Below is a small trained network, with its code and all its weights. Each question gives an input and a class and asks what happens when units are switched off, that is, made to give their printed mean instead of their output.

import numpy as np


def w(rows, s, z=0):
    codes = np.array(rows[::2]) - 128.0
    scale = np.full(codes.shape[1], s)
    scale[-1] = z or s
    return codes * scale


def f(y):
    return np.maximum(y, 0)


def log_softmax(a):
    a = a - a.max(-1, keepdims=True)
    return a - np.log(np.exp(a).sum(-1, keepdims=True))


def net(x, mask):
    res = np.array(x, float).reshape(1, 3) / 4 @ E
    y = f(res @ A[0][:, :-1].T + A[0][:, -1])
    res = res + np.where(mask, y, B[0][:, -1]) @ B[0][:, :-1]
    return log_softmax(res[-1] @ U[:, :-1].T + U[:, -1])


A, B = {}, {}
E = w([
[253,127,131,96,109],'x0',
[138,131,83,84,130],'x1',
[130,94,99,113,112],'x2',
],0.016)
A[0] = w([
[155,146,147,175,148,220],'N0',
[159,161,147,202,152,251],'N1',
[100,88,140,127,78,208],'N2',
[193,158,248,68,150,251],'N3',
[96,97,99,93,115,149],'N4',
[107,75,105,145,80,89],'N5',
[157,77,147,76,124,127],'N6',
[158,114,143,52,142,176],'N7',
[112,60,114,106,99,241],'N8',
],0.015,0.0027)
B[0] = w([
[128,216,32,106,111,169],'N0',
[64,208,16,104,70,180],'N1',
[91,179,47,144,145,159],'N2',
[102,201,41,151,187,247],'N3',
[155,126,133,206,115,167],'N4',
[197,109,87,154,199,155],'N5',
[73,188,153,166,114,184],'N6',
[64,97,103,186,91,196],'N7',
[176,113,168,253,176,172],'N8',
],0.0075,0.015)
U = w([
[2,163,171,89,63,44],'0',
[140,111,31,158,127,251],'1',
[179,124,190,75,123,5],'2',
[140,161,7,81,117,31],'3',
[141,56,106,149,163,12],'4',
],0.0098,0.0027)

Each question gives the input, the list of numbers given to net, and the class t.
The units are the neurons (one row each of A and B). Each row of codes is followed by its name. A weight is (code - 128) times the scale printed after its matrix; where a second scale follows, it is the last column's (A, B and U).
mask holds one flag per neuron, in row order. A switched-off neuron (its flag False) gives its mean, the last column of its row in B, instead of its output. The means were averaged over made-up inputs and are rounded, as every weight is.
A unit's drop is (log p(t) with every unit on - log p(t) with that unit switched off) / (log p(t) with every unit on - log p(t) with every unit switched off).
The circuit of an input: a set's keep is (log p(t) with only the set's units on - log p(t) with every unit switched off) / (log p(t) with every unit on - log p(t) with every unit switched off). Starting from all 9 units, units are removed one at a time, each time the one whose removal leaves the highest keep (on an exact tie, the one counted first), for as long as the keep stays at least 0.8.
circuit, biggest first: the units of the circuit, biggest drop first
top k neurons: the k neurons with the biggest drops, biggest first
drop of u: that unit's drop, to one decimal
input [-5,6,-7], class 0: circuit, biggest first	N3
input [6,7,2], class 1: circuit, biggest first	N7, N1
input [-7,8,2], class 4: circuit, biggest first	N3, N1, N0, N8
input [-1,7,-3], class 0: circuit, biggest first	N3, N5
input [-2,3,-5], class 0: top 3 neurons	N3, N5, N8
input [0,-2,-8], class 3: top 2 neurons	N1, N0
input [-2,-1,-3], class 0: top 3 neurons	N3, N5, N8
input [-4,5,-4], class 0: top 4 neurons	N3, N5, N8, N0
input [0,-8,-5], class 3: drop of N0	0.2
input [4,-7,-2], class 3: drop of N0	0.1
input [-8,1,1], class 4: drop of N6	0.1
input [3,-5,-8], class 3: drop of N8	0.0
